Below is a small trained network, with its code and all its weights. Each question gives an input and a target symbol and asks what happens when units are switched off, that is, made to give their printed mean instead of their output.

import numpy as np


def w(rows, s, z=0):
    codes = np.array(rows[::2]) - 128.0
    scale = np.full(codes.shape[1], s)
    scale[-1] = z or s
    return codes * scale


def norm(h):
    return h / np.sqrt((h * h).mean(-1, keepdims=True) + 1e-5)


def f(y):
    return np.maximum(y, 0)


def softmax(a):
    e = np.exp(a - a.max(-1, keepdims=True))
    return e / e.sum(-1, keepdims=True)


def log_softmax(a):
    a = a - a.max(-1, keepdims=True)
    return a - np.log(np.exp(a).sum(-1, keepdims=True))


def net(x, mask):
    ids = ['ΛΣΦδημπ'.index(c) for c in x.split()]
    T = len(ids)
    res = E[ids] + P[:T]
    u = 0
    for l in range(2):
        r = norm(res)
        for j in range(2):
            rows = slice(2 * j, 2 * j + 2)
            q, k, v = (r @ M[l][rows].T for M in (Q, K, V))
            z = softmax(np.where(np.tri(T) > 0, q @ k.T / 2**0.5, -1e9)) @ v
            o = O[l][rows]
            res = res + np.where(mask[u + j], z, o[:, -1]) @ o[:, :-1]
        u += 2
        y = f(norm(res) @ A[l][:, :-1].T + A[l][:, -1])
        res = res + np.where(mask[u : u + 8], y, B[l][:, -1]) @ B[l][:, :-1]
        u += 8
    return log_softmax(norm(res)[-1] @ U[:, :-1].T + U[:, -1])


Q, K, V, O, A, B = {}, {}, {}, {}, {}, {}
E = w([
[103,11,142,163,44],'Λ',
[233,160,101,127,239],'Σ',
[85,163,175,36,133],'Φ',
[106,3,133,151,49],'δ',
[199,231,235,181,123],'η',
[251,226,237,129,73],'μ',
[182,70,202,126,68],'π',
],0.0032)
P = w([
[56,89,173,197,173],'0',
[62,131,5,117,137],'1',
[81,77,132,148,140],'2',
[75,136,8,120,150],'3',
[121,75,126,167,124],'4',
[97,146,11,128,158],'5',
[162,66,122,179,118],'6',
[122,145,7,145,161],'7',
[208,62,123,184,116],'8',
[135,147,9,166,154],'9',
[233,59,126,181,112],'10',
],0.0023)
Q[0] = w([
[100,57,82,23,136],'0.h0',
[65,60,106,157,112],'0.h0',
[123,169,84,30,154],'0.h1',
[97,150,141,2,121],'0.h1',
],0.0055)
K[0] = w([
[85,47,113,35,155],'0.h0',
[49,142,92,80,106],'0.h0',
[2,234,31,100,221],'0.h1',
[14,180,125,102,133],'0.h1',
],0.0046)
V[0] = w([
[122,86,123,149,125],'0.h0',
[177,54,121,59,181],'0.h0',
[254,62,167,183,73],'0.h1',
[80,150,138,38,114],'0.h1',
],0.0031)
O[0] = w([
[88,45,124,208,171,161],'0.h0',
[189,253,235,185,36,133],'0.h0',
[69,189,108,35,200,255],'0.h1',
[225,166,71,247,184,69],'0.h1',
],0.0027,0.0022)
A[0] = w([
[216,144,3,140,200,187],'0.n0',
[113,118,149,22,90,105],'0.n1',
[138,11,15,4,148,173],'0.n2',
[232,218,178,155,158,252],'0.n3',
[115,71,207,171,175,109],'0.n4',
[144,197,120,58,216,129],'0.n5',
[23,80,119,193,79,135],'0.n6',
[188,204,158,159,110,145],'0.n7',
],0.0026,0.0012)
B[0] = w([
[63,104,199,228,91,210],'0.n0',
[124,185,177,182,103,161],'0.n1',
[84,248,194,154,113,250],'0.n2',
[47,56,81,62,116,253],'0.n3',
[123,18,188,20,59,173],'0.n4',
[160,4,117,130,75,193],'0.n5',
[89,169,70,90,240,223],'0.n6',
[91,131,27,93,140,187],'0.n7',
],0.0023,0.0026)
Q[1] = w([
[92,212,73,117,200],'1.h0',
[46,223,77,148,96],'1.h0',
[3,216,31,61,249],'1.h1',
[14,110,67,54,48],'1.h1',
],0.004)
K[1] = w([
[183,98,152,137,110],'1.h0',
[167,74,191,99,42],'1.h0',
[255,133,116,140,155],'1.h1',
[194,130,166,129,115],'1.h1',
],0.0067)
V[1] = w([
[173,140,68,170,186],'1.h0',
[91,185,39,94,195],'1.h0',
[126,166,152,121,5],'1.h1',
[43,84,187,130,63],'1.h1',
],0.0027)
O[1] = w([
[67,152,156,30,86,54],'1.h0',
[159,60,81,128,55,121],'1.h0',
[57,179,101,2,30,113],'1.h1',
[202,251,224,111,109,253],'1.h1',
],0.0027,0.0025)
A[1] = w([
[103,130,150,121,196,196],'1.n0',
[30,68,149,73,111,215],'1.n1',
[161,163,166,122,62,251],'1.n2',
[125,172,158,82,34,204],'1.n3',
[131,67,189,33,125,160],'1.n4',
[165,3,169,112,132,64],'1.n5',
[71,169,139,193,80,97],'1.n6',
[97,159,68,196,128,132],'1.n7',
],0.0037,0.0015)
B[1] = w([
[98,40,231,118,114,190],'1.n0',
[226,105,160,82,183,252],'1.n1',
[98,44,93,88,178,228],'1.n2',
[52,121,119,157,198,236],'1.n3',
[254,153,131,209,24,240],'1.n4',
[110,245,63,3,30,209],'1.n5',
[146,210,166,125,60,183],'1.n6',
[159,120,77,135,116,197],'1.n7',
],0.0031,0.0028)
U = w([
[219,130,99,61,36,129],'Λ',
[42,216,191,124,172,155],'Σ',
[87,138,33,22,182,120],'Φ',
[150,229,70,221,71,133],'δ',
[78,106,144,168,70,3],'η',
[171,72,255,97,156,154],'μ',
[141,37,83,211,203,175],'π',
],0.0074,0.0032)

Each question gives the input, a string of symbols that net reads in full, and the target symbol t.
The units are the heads (2 rows each of Q, K, V and O) and the neurons (one row each of A and B). Each row of codes is followed by its name. A weight is (code - 128) times the scale printed after its matrix; where a second scale follows, it is the last column's (O, A, B and U).
mask holds one flag per unit, layer by layer, with each layer's heads first. A switched-off unit (its flag False) gives its mean, the last column of its rows in O or B, instead of its output. The means were averaged over made-up inputs and are rounded, as every weight is.
A unit's drop is (log p(t) with every unit on - log p(t) with that unit switched off) / (log p(t) with every unit on - log p(t) with every unit switched off).
The circuit of an input: a set's keep is (log p(t) with only the set's units on - log p(t) with every unit switched off) / (log p(t) with every unit on - log p(t) with every unit switched off). Starting from the 12 units with the biggest drops (on a tie, the unit counted first), units are removed one at a time, each time the one whose removal leaves the highest keep (on an exact tie, the one counted first), for as long as the keep stays at least 0.8.
units of the circuit, in order: the units of the circuit, biggest drop first
most important unit: the unit with the biggest drop
k most important neurons: the k neurons with the biggest drops, biggest first
top k neurons in layer l: the k neurons of layer l with the biggest drops, biggest first
which heads matter: for each layer, one digit per head in row order, 1 if its drop is at least 0.15 and else 0, layers parted by /
input Λ μ δ μ μ δ, target Φ: most important unit : 1.n4
input μ δ Λ μ Σ Λ, target π: which heads matter : 10 / 01
input δ Λ Σ Λ Φ, target μ: which heads matter : 00 / 00
input Σ Λ δ Λ Φ Σ η Λ π δ, target Σ: which heads matter : 01 / 10
input Λ Φ Σ π Σ μ δ Λ, target Φ: units of the circuit, in order : [1.n4; 0.n6]
input Λ Λ Λ Λ Λ Λ Φ δ μ δ, target Φ: 4 most important neurons : [0.n6; 1.n4; 0.n0; 1.n1]
input Λ η η Σ Φ Σ Λ η, target π: which heads matter : 00 / 01
input Σ Λ δ Σ μ Λ Σ η μ Λ, target Φ: units of the circuit, in order : [1.n4; 0.n6; 0.h1]
input μ η δ Σ π Λ, target Σ: which heads matter : 00 / 10
input δ Λ η η, target μ: top 3 neurons in layer 0 : [0.n2; 0.n5; 0.n1]
input Φ η δ μ Σ, target μ: top 2 neurons in layer 0 : [0.n0; 0.n6]
input η μ Σ η δ Λ η, target Λ: 2 most important neurons : [0.n2; 1.n4]
input μ Φ δ Σ δ Λ μ Φ Φ, target Λ: units of the circuit, in order : [0.h1; 0.n2; 1.n5]
input μ π Σ δ, target π: which heads matter : 10 / 11
input π Φ μ η, target Φ: units of the circuit, in order : [1.n4; 0.n2; 0.h0]
input Λ Σ Λ η, target π: units of the circuit, in order : [1.h1; 0.h0; 0.n5]
input Σ Σ Σ μ η Σ, target π: most important unit : 0.n0
input Σ Φ δ Λ, target δ: which heads matter : 11 / 00
input π π δ Σ δ, target Λ: top 2 neurons in layer 0 : [0.n0; 0.n4]
input δ Λ η Σ Φ, target μ: which heads matter : 00 / 00
input δ δ Λ Σ π π δ Φ Λ Φ, target δ: units of the circuit, in order : [0.h1]
input δ Λ Λ Φ δ δ Λ δ, target δ: top 3 neurons in layer 0 : [0.n2; 0.n3; 0.n4]
input η Φ Λ Λ Φ, target Λ: top 2 neurons in layer 0 : [0.n2; 0.n4]
input μ η π Φ Φ η Λ Λ, target δ: top 3 neurons in layer 0 : [0.n3; 0.n2; 0.n4]
input Λ δ Σ Λ, target π: 3 most important neurons : [0.n6; 1.n5; 1.n4]
input μ μ Σ η Σ, target Λ: top 3 neurons in layer 0 : [0.n5; 0.n6; 0.n7]
